[128 = 0]
[194 136 140 201 117 135  34 116 119 161 112 129 103 131 131 126 167 114
 109 136 118 162 134 121 135 146 109 142 148 134 138 136 121 153 109 105
 126 107 130  76 131 131 118  46 114 127 135 148  91 128  93 148 147 136
 128 157 128 101 153 149 178]	(45) > [79]
[126 116  94  66 115 118 111 124 111  90 141 126 102 120 123 154 120 134
 116 145 143 161 136 122 133 114 138 123 113 119 125 147 144 132 132 136
  97 114 146 140 122 104 119 173 142 148 137 117 109 134  94 160 121 145
 146 126 148 104 117 118 158]	(44) > [77]
[195 109 145 119 100 135 178 162 111 152 130 126 128 104 142 124 174 117
 147 132 125 100 136 115 112 107 126 127 135 133 132 100 119 148  87 137
 129 111 103 154  93 108 117 107 121 137 124 112 156 116 114 124 116 171
 145 177 119 162 106 128 134]	(37) > [84]
[170 105 120 101  97 158 162 132 115 126 131 128 118 112 142 121 163 129
 140 132 105 129 139 122 111 118 124 132 121 115 137 123 136 125  96 129
 117 101 110 141  97 122 126 131 127 139 137 120 131 135 102 118 124 161
 145 155 129 164  96 126 134]	(37) > [70]
[142 133  87 127 127 158 113 117 118 108 130 128 127 109 161  89 172 119
 122 118 133 140 106 155 119 150 117 153  98 112 141 162 141 112 106 124
 122  95 103 106  88 144 141 110 140 138 111 107  88 149  89  90 131 175
 128 163 129 200 109 161 143]	(37) > [84]
[182 142 163 161 104  90 130 171 110 158 143 110 113 151  96 155 174 132
 149 151 145 138 181 101 135 107 127  94 154 121 108  89 101 163 113 130
 132  93 139 141 159  65 111 133 108 132 144 142 165 104 127 176 124 112
 143 125 127  58 157  83 165]	(45) > [61]
[144 111  95 104 132 188 106  94 144 106 115 147 149  98 169 112 161 114
 104 101  81 122  88 151 104 158 114 179 113 146 166 158 162 106 111 120
 116 131 135  98  89 183 145 104 141 128 134 121  71 163  91  80 146 173
 112 175 126 219  86 177 127]	(37) > [70]
[129 110 105  68  88 106 247 154 110 111 156 117 117 128 117 131 155 132
 156 156 153 147 182 116 120 102 141  85 108 107 104 127 117 148 111 165
  80  64 123 187 114  52 127 180 121 132 111  86 154 121 121 121 100 138
 164 112 154 147 106  91 128]	(44) > [67]
[153 120 132  91 101  94 154 149 108 123 140 113 106 125 106 149 147 134
 145 145 139 144 168 120 126 100 138 106 126 113 119 123 123 147 113 134
 110 100 126 160 117  84 121 159 127 141 129 114 148 126 107 158 114 138
 160 127 136 111 124 103 144]	(44) > [67]
[206 126 177  90 119 134  28 161 116 193  87 134 164  97 144 170 108 116
 129 106 166  21  85 115 118  73 116 187 157 124 163  94 150 102  56 105
 210 247  97 148  87 180 101 141 155 166 193 159 188  80 134 190 152 196
 111 218  83  95  95 134 116]	(37) > [70]
[200 148 155 210 120  92  59 165 107 167 119 114 121 154 116 137 165 132
 137 147 163  89 160  99 158 126 120 127 151 113 111 112 107 161  97  94
 167  89 111 106 124  78 114  69 115 138 124 142 142 111 116 180 132 147
 116 163 112  59 180 108 176]	(45) > [61]
[ 81 117  69  46 167  98  38  96 122  68 127 133 107 110 135 163  89 141
 108 131 141 159  78 146 156 134 125 157 105 143 123 188 181 128 152 116
  96 141 187 105 133 142 131 178 154 151 147 124  60 159  85 174 132 150
 115 122 150  92 121 146 149]	(44) > [65]
[140 113  91 114 124 161 117 116 125 110 125 117 120  86 161 101 160 130
 120 131 134 136 123 143 129 135 128 159 109 111 146 157 154 112 107 115
 126 100 102 123  87 155 151 129 143 130 128 108  98 150  90 109 125 173
 123 165 127 188  96 158 142]	(37) > [84]
[121  97  73 130 120 168 180  99 132 101 128 126 121 112 163  88 172 126
 122 129  96 150 125 157 108 164 124 144  87 117 136 159 127 112 130 137
 103  73 113 112  89 145 148 109  54 113 102 101  74 163 104  76 131 152
 127 138 138 226 102 160 119]	(37) > [72]
[171 146 144 223 134 124   4 108 127 139 125 127 104 155 122 132 150 128
 107 123 105 156 126 121 146 157 104 142 157 138 132 145 124 156 122  93
 158 124 148  65 155 143 122  45 120 126 144 160  84 147 106 167 148 107
 124 137 118  70 174 152 179]	(45) > [61]
[151 110 113  95 128 169 119 135 120 134 124 133 143  93 171 116 181 113
 128 116  98 100 111 141 105 139 116 167 121 117 156 135 145 114 100 103
 136 119 109 112  87 149 131 105 137 132 128 126 103 131  96  98 143 201
 139 202 118 165  91 164 116]	(37) > [70]
[190 123 112 186  90 143 108 110 107 128 141 120  55 138 135 101 202 128
 132 144 117 176 158 125 126 147 117 121 134 107 140 144 117 154 104 111
 114  51 108 104 109  96 130  69 104 123 113 116  84 159  81 132 132 138
 156 155 143 154 157 134 193]	(45) > [79]
[175 122 129 122 126 160  74 110 124 133 119 136 130 105 155 135 151 125
 113 119 110 108  90 137 121 138 114 164 131 134 173 140 165 111 102 110
 144 152 124  96  99 170 120  92 136 142 150 140  97 143 108 138 151 162
 127 182 120 161 115 157 154]	(37) > [84]
[106 120 101  23 129  83 178 142 116  96 143 124 138 115 115 165 115 141
 139 146 156 145 146 124 148 112 144 112 114 127 102 128 136 145 150 149
  94  99 172 159 134  67 129 207 136 143 114 100 125 125  91 157 165 157
 125 114 115  93 102 103 115]	(44) > [65]
[179 140 134 135 114  76 145 165 103 139 143 122 131 156  99 156 175 133
 149 149 131 173 176 110 144 139 143  88 135 121  93 102  92 186 142 131
 112  44 173 130 159  20 126 108 109 146 101 129 141 123 107 147 112 141
 120 131 132  55 157  96 144]	(45) > [61]
[159 119 105 140 130 156 109 129 129 121 129 127 137 115 159 102 164 123
 115 119 110 130 115 144 123 151 119 158 116 116 139 140 116 122 120 110
 126  99 121  98  95 143 135  90 127 121 111 119  91 148 101  89 129 168
 108 188 123 176 114 166 131]	(37) > [84]
[119 121 105  74 138  97 134 144 118 125 125 123 139 111 135 134 107 131
 137 139 169 129 117 126 144 106 135 144 112 121 112 134 128 130 126 133
 129 116 136 149 118  92 130 176 134 141 123 115 145 123 120 135 122 181
 100 154 124 117 106 115 115]	(44) > [77]
[172 135 133 178 110 139 101 117 122 117 143 130  97 149 118 125 173 130
 116 134 126 162 154 122 126 147 117 109 142 126 135 135 117 164 123 121
 107  80 149  92 149 107 133  61 103 118 132 146  61 156  91 133 143 108
 151 122 142 109 143 144 169]	(45) > [64]
[133 111 134  56 105 105 158 143 109 118 130 121 115 107 120 145 139 133
 143 149 169 143 137 112 130  93 138 119 120 114 121 126 134 126 111 136
 112 126 115 181 115 106 129 192 134 148 138 101 152 112 111 163 115 144
 154 127 137 121 109  93 143]	(44) > [77]
[180 124 139 159 119 163  69 132 126 153 112 126 134 109 152 111 165 124
 124 117 124  95 111 129 107 130 100 158 143 119 154 127 131 111  98 108
 165 166  98 108  93 176 121  85 139 138 149 141 120 124 110 129 145 175
 120 181 111 158 112 156 143]	(37) > [84]
[131 110  95  44 113 105 185 149 110 113 144 119 138 112 131 144 142 130
 140 144 181 144 141 122 131 109 145 124 102 108 112 132 135 138 118 134
 102  92 130 168  92  75 126 195 133 151 123  98 137 116  87 132 112 172
 131 154 142 132 100 103 117]	(44) > [77]
[136 116  94 187  97 146 169 103 125  90 156 119  93 154 126  87 198 128
 119 139  62 212 171 142 124 177 126  98 110 121 110 166 109 164 152 128
  74   4 147  95 135  89 147  64  98 104  79 112  75 181  94  97 125 102
 156  85 160 155 153 144 167]	(45) > [79]
[192 141 148 187 105 133 110 118 116 137 141 130  97 146 122 124 163 127
 119 138  95 152 160 122 122 149 120 114 147 129 117 115 111 155 116 119
 115  90 142 101 147 105 125  61 105 125 127 136 102 133 100 144 140 112
 141 143 120 106 152 135 168]	(45) > [79]
[ 69 112  84  92 130 118 198 118 125  96 136 124 112 120 138  94 121 136
 134 142 160 158 136 139 134 133 136 114  97 119 110 153 131 118 143 149
  99  92 105 155 105 122 135 186 141 119 105  87 131 136 131 107 106 126
 145  86 146 170 116 109 123]	(44) > [77]
[ 96 118 101  48 147 142  59  94 131  88 120 133 127 102 139 156  90 126
  87 118 131 129  83 129 132 122 126 162 116 147 142 168 186  98 128 119
 124 187 145 116 118 183 129 166 158 149 157 129  96 138  93 158 143 144
 128 130 145 124  97 158 132]	(44) > [77]
[ 97 125 112  79 139 127 134 118 131 107 122 146 133 116 129 143  98 132
 119 121 135 132 113 141 130 120 134 136 146 129 128 141 149 136 135 133
 114 147 141 134 117 146 128 164 145 132 128 123 122 133 118 132 129 127
 128 117 141 124 112 127 117]	(44) > [65]
[217 155 165 231 117 139  12 127 133 157 116 134  95 154 124 143 165 114
 106 128 135 143 145 113 131 145 104 136 165 134 139 125 109 156  96  94
 147 116 123  66 136 135 115  10 105 129 147 161  96 143  83 174 156 116
 140 151 117  77 184 146 197]	(45) > [64]
[119 123 115  91 122 108 127 142 113 116 126 116 116 120 129 133 117 136
 132 152 179 149 139 122 141  99 136 111 109 119 111 139 126 119 114 131
 123 116 106 150 108 112 125 176 138 147 136 102 143 122 116 158 109 141
 149 111 141 115 129  97 151]	(44) > [67]
[203 139 144 172  86 123 111 145 109 147 139 181 109 143 120 130 178 132
 136 140 105 151 167 118 129 137 121 110 156 117 127 112 103 160 108 119
 126  89 120 120 123  88 122  87 115 140 131 133 120 133  98 156 126 122
 146 147 130 102 157 112 172]	(45) > [64]
[149 109 120  58  93 100 212 160 111 130 142 126 121 121 101 154 143 137
 153 152 133 143 170 107 126 110 146  91 122  93 100 105 112 165 123 155
 101  82 140 188 116  46 126 168 119 139 122 106 160 122 110 141 107 145
 142 128 146 115 109  86 134]	(44) > [67]
[120 112 117  37 124  88 197 154 117 122 136 118 144 118 117 157 111 132
 148 139 157 124 145 116 139  93 142 116 110 115 113 111 129 136 129 153
 105 126 137 179 122  81 119 204 137 142 135 112 170 122 129 137 105 133
 129 142 134 113 100  96 110]	(44) > [77]
[122 130 115  61 121  68 221 153 106 132 137 117 140 125 119 150 133 129
 149 148 164 136 153 121 137 106 142 109 112 111 103 111 126 143 141 149
 107  92 147 177 123  60 125 189 132 131 110 101 147 120  88 117 112 163
 120 133 138 112 110  96 104]	(44) > [65]
